Below is a small trained network, with its code and all its weights. Each question gives an input and a class and asks what happens when units are switched off, that is, made to give their printed mean instead of their output.

import numpy as np


def w(rows, s, z=0):
    codes = np.array(rows[::2]) - 128.0
    scale = np.full(codes.shape[1], s)
    scale[-1] = z or s
    return codes * scale


def norm(h):
    return h / np.sqrt((h * h).mean(-1, keepdims=True) + 1e-5)


def f(y):
    return np.maximum(y, 0)


def log_softmax(a):
    a = a - a.max(-1, keepdims=True)
    return a - np.log(np.exp(a).sum(-1, keepdims=True))


def net(x, mask):
    res = np.array(x, float).reshape(1, 7) / 4 @ E
    u = 0
    for l in range(2):
        y = f(norm(res) @ A[l][:, :-1].T + A[l][:, -1])
        res = res + np.where(mask[u : u + 12], y, B[l][:, -1]) @ B[l][:, :-1]
        u += 12
    return log_softmax(norm(res)[-1] @ U[:, :-1].T + U[:, -1])


A, B = {}, {}
E = w([
[96,150,143],'x0',
[122,240,77],'x1',
[149,118,110],'x2',
[93,142,151],'x3',
[104,139,141],'x4',
[150,119,109],'x5',
[252,131,157],'x6',
],0.0045)
A[0] = w([
[85,118,152,138],'L0N0',
[145,161,51,197],'L0N1',
[20,141,161,116],'L0N2',
[121,24,132,60],'L0N3',
[100,140,185,130],'L0N4',
[83,77,84,22],'L0N5',
[11,112,158,189],'L0N6',
[255,156,28,129],'L0N7',
[115,145,165,255],'L0N8',
[221,157,210,161],'L0N9',
[199,144,188,77],'L0N10',
[118,104,158,79],'L0N11',
],0.0071,0.00092)
B[0] = w([
[149,162,54,161],'L0N0',
[171,154,203,189],'L0N1',
[144,149,88,207],'L0N2',
[102,173,213,187],'L0N3',
[155,145,119,157],'L0N4',
[72,119,97,162],'L0N5',
[162,74,184,219],'L0N6',
[81,86,174,254],'L0N7',
[170,82,82,161],'L0N8',
[122,106,3,232],'L0N9',
[165,102,69,198],'L0N10',
[146,103,170,147],'L0N11',
],0.006,0.0046)
A[1] = w([
[172,77,101,166],'L1N0',
[126,65,191,121],'L1N1',
[126,29,120,192],'L1N2',
[159,76,181,100],'L1N3',
[101,112,118,100],'L1N4',
[128,194,127,203],'L1N5',
[113,55,182,62],'L1N6',
[126,191,67,252],'L1N7',
[37,68,105,47],'L1N8',
[83,101,85,145],'L1N9',
[137,98,243,163],'L1N10',
[2,103,130,165],'L1N11',
],0.0085,0.0016)
B[1] = w([
[104,133,136,222],'L1N0',
[86,166,165,204],'L1N1',
[105,110,180,252],'L1N2',
[128,220,114,196],'L1N3',
[195,110,43,145],'L1N4',
[76,70,158,182],'L1N5',
[161,174,152,199],'L1N6',
[155,109,224,220],'L1N7',
[153,131,65,189],'L1N8',
[190,76,100,171],'L1N9',
[82,255,99,206],'L1N10',
[220,99,84,218],'L1N11',
],0.0053,0.0048)
U = w([
[62,243,253,215],'0',
[113,107,28,176],'1',
[78,193,187,2],'2',
],0.0063,0.0004)

Each question gives the input, the list of numbers given to net, and the class t.
The units are the neurons (one row each of A and B). Each row of codes is followed by its name. A weight is (code - 128) times the scale printed after its matrix; where a second scale follows, it is the last column's (A, B and U).
mask holds one flag per neuron, layer by layer. A switched-off neuron (its flag False) gives its mean, the last column of its row in B, instead of its output. The means were averaged over made-up inputs and are rounded, as every weight is.
A unit's drop is (log p(t) with every unit on - log p(t) with that unit switched off) / (log p(t) with every unit on - log p(t) with every unit switched off).
The circuit of an input: a set's keep is (log p(t) with only the set's units on - log p(t) with every unit switched off) / (log p(t) with every unit on - log p(t) with every unit switched off). Starting from the 12 units with the biggest drops (on a tie, the unit counted first), units are removed one at a time, each time the one whose removal leaves the highest keep (on an exact tie, the one counted first), for as long as the keep stays at least 0.8.
circuit, biggest first: the units of the circuit, biggest drop first
unit that matters most: the unit with the biggest drop
k most important neurons: the k neurons with the biggest drops, biggest first
drop of u: that unit's drop, to one decimal
input [-2,0,-8,-1,5,-6,3], class 1: unit that matters most -> L0N9
input [-3,-3,-8,3,-1,-3,8], class 1: circuit, biggest first -> [L0N9; L0N10]
input [-6,-8,4,2,0,-1,-6], class 0: circuit, biggest first -> [L0N9; L0N3; L1N10]
input [-8,8,6,-5,-2,-7,-5], class 0: 2 most important neurons -> [L0N1; L1N7]
input [7,-5,0,6,8,-4,-8], class 1: 2 most important neurons -> [L1N11; L0N2]
input [4,6,8,6,1,0,-7], class 1: 2 most important neurons -> [L1N11; L0N3]
input [2,7,5,-7,-2,8,-5], class 0: 2 most important neurons -> [L0N1; L0N9]
input [-1,3,1,-6,8,-7,6], class 1: 2 most important neurons -> [L0N9; L0N10]
input [-1,-4,5,-7,-6,3,-4], class 0: 2 most important neurons -> [L0N9; L0N3]
input [-8,8,2,0,0,5,-6], class 0: 3 most important neurons -> [L0N1; L0N9; L1N7]
input [-7,-3,-5,0,1,-7,-7], class 1: 3 most important neurons -> [L1N11; L0N5; L0N1]
input [-4,6,-3,8,4,5,-8], class 1: drop of L0N3 -> 0.1
input [4,-1,-5,-4,3,3,4], class 1: drop of L0N9 -> 0.2
input [1,-8,8,-8,5,-1,1], class 0: unit that matters most -> L0N3
input [2,-2,1,-1,-7,7,-1], class 0: drop of L0N9 -> 0.2
